Below is a small trained network, with its code and all its weights. Each question gives an input and a class and asks what happens when units are switched off, that is, made to give their printed mean instead of their output.

import numpy as np


def w(rows, s, z=0):
    codes = np.array(rows[::2]) - 128.0
    scale = np.full(codes.shape[1], s)
    scale[-1] = z or s
    return codes * scale


def f(y):
    return y / 2 * (1 + np.tanh(0.7978845608 * (y + 0.044715 * y**3)))


def log_softmax(a):
    a = a - a.max(-1, keepdims=True)
    return a - np.log(np.exp(a).sum(-1, keepdims=True))


def net(x, mask):
    res = np.array(x, float).reshape(1, 8) / 4 @ E
    y = f(res @ A[0][:, :-1].T + A[0][:, -1])
    res = res + np.where(mask, y, B[0][:, -1]) @ B[0][:, :-1]
    return log_softmax(res[-1] @ U[:, :-1].T + U[:, -1])


A, B = {}, {}
E = w([
[92,192,164,83,81,153,186,246,40,188,99,146],'x0',
[135,125,124,121,112,121,131,124,129,133,125,137],'x1',
[119,135,135,147,122,132,137,117,120,108,101,151],'x2',
[234,155,81,101,162,67,158,107,57,90,29,15],'x3',
[112,137,133,137,135,135,129,118,123,119,116,131],'x4',
[115,121,139,124,115,116,117,117,128,153,135,89],'x5',
[90,157,135,130,163,125,124,112,122,126,141,111],'x6',
[112,157,28,200,64,219,193,80,110,112,185,79],'x7',
],0.014)
A[0] = w([
[137,107,138,81,159,102,115,122,91,140,80,129,139],'neuron 1',
[75,170,165,104,85,131,206,246,53,169,111,124,172],'neuron 2',
[124,159,51,191,73,162,196,84,134,120,196,113,185],'neuron 3',
[115,83,169,144,145,87,44,112,162,116,140,169,255],'neuron 4',
[113,174,75,157,79,172,203,156,57,129,172,95,104],'neuron 5',
[177,104,96,118,145,77,147,70,121,50,117,72,161],'neuron 6',
[179,178,78,117,120,121,164,142,61,122,73,55,104],'neuron 7',
],0.012,0.011)
B[0] = w([
[129,189,140,151,202,87,107,182,96,62,109,109,183],'neuron 1',
[113,141,253,93,126,111,183,138,135,216,151,163,254],'neuron 2',
[114,76,138,155,100,147,162,70,172,102,149,30,243],'neuron 3',
[95,129,114,153,143,74,43,105,127,154,172,189,252],'neuron 4',
[145,38,145,116,143,161,134,64,169,195,111,139,213],'neuron 5',
[73,170,35,120,145,139,74,167,113,119,67,93,219],'neuron 6',
[151,127,120,139,246,68,118,70,166,139,50,169,224],'neuron 7',
],0.014,0.026)
U = w([
[135,105,105,146,178,88,96,61,172,173,125,201,252],'0',
[74,196,175,57,64,151,90,237,121,155,161,203,171],'1',
[107,111,89,200,58,134,129,109,172,51,236,91,101],'2',
[107,99,153,97,70,203,172,127,149,155,207,150,53],'3',
[100,183,62,115,132,93,84,233,46,82,94,110,93],'4',
[194,244,167,108,173,61,174,183,98,125,103,124,85],'5',
[120,148,69,111,137,166,125,127,151,84,59,38,65],'6',
],0.011,0.0038)

Each question gives the input, the list of numbers given to net, and the class t.
The units are the neurons (one row each of A and B). Each row of codes is followed by its name. A weight is (code - 128) times the scale printed after its matrix; where a second scale follows, it is the last column's (A, B and U).
mask holds one flag per neuron, in row order. A switched-off neuron (its flag False) gives its mean, the last column of its row in B, instead of its output. The means were averaged over made-up inputs and are rounded, as every weight is.
A unit's drop is (log p(t) with every unit on - log p(t) with that unit switched off) / (log p(t) with every unit on - log p(t) with every unit switched off).
The circuit of an input: a set's keep is (log p(t) with only the set's units on - log p(t) with every unit switched off) / (log p(t) with every unit on - log p(t) with every unit switched off). Starting from all 7 units, units are removed one at a time, each time the one whose removal leaves the highest keep (on an exact tie, the one counted first), for as long as the keep stays at least 0.8.
units of the circuit, in order: the units of the circuit, biggest drop first
unit that matters most: the unit with the biggest drop
top k neurons: the k neurons with the biggest drops, biggest first
drop of u: that unit's drop, to one decimal
input [0,-4,-5,0,8,-4,3,2], class 2: units of the circuit, in order : (neuron 2; neuron 7)
input [-6,-6,2,2,-6,6,5,3], class 6: unit that matters most : neuron 6
input [-1,1,2,-6,-4,1,0,1], class 2: units of the circuit, in order : (neuron 7; neuron 2)
input [-1,-3,-7,2,3,7,4,2], class 6: top 2 neurons : (neuron 4; neuron 2)
input [-7,-7,-4,2,7,-6,5,0], class 4: units of the circuit, in order : (neuron 6; neuron 5)
input [5,6,2,0,-1,-6,5,2], class 3: top 2 neurons : (neuron 4; neuron 2)
input [-3,3,6,1,1,8,7,-4], class 4: top 2 neurons : (neuron 5; neuron 7)
input [1,-7,6,-3,-6,-2,5,-5], class 1: top 3 neurons : (neuron 7; neuron 5; neuron 3)
input [-6,-5,-1,1,-3,7,0,7], class 6: top 2 neurons : (neuron 6; neuron 4)
input [-3,-6,8,6,-5,-3,-8,0], class 4: top 2 neurons : (neuron 3; neuron 6)
input [2,-2,0,6,-5,-5,-7,0], class 5: top 3 neurons : (neuron 4; neuron 1; neuron 3)
input [0,7,1,2,-4,8,3,2], class 6: top 2 neurons : (neuron 4; neuron 2)
input [2,3,3,-1,7,-2,2,8], class 3: top 2 neurons : (neuron 5; neuron 3)
input [-8,-6,0,2,3,-7,-3,5], class 6: units of the circuit, in order : (neuron 6)
input [-7,-1,4,-7,-8,3,3,1], class 2: top 4 neurons : (neuron 7; neuron 2; neuron 5; neuron 3)
input [0,3,3,6,0,-7,-6,2], class 6: top 2 neurons : (neuron 4; neuron 6)
input [5,-6,-8,-4,4,2,-3,-1], class 1: drop of neuron 3 : 0.3
input [3,-7,3,1,2,-4,-5,0], class 5: drop of neuron 3 : 0.2
input [-4,-5,-8,-3,6,-5,-2,1], class 2: drop of neuron 7 : 0.5
input [5,6,-4,1,-7,-7,-1,-6], class 5: unit that matters most : neuron 1
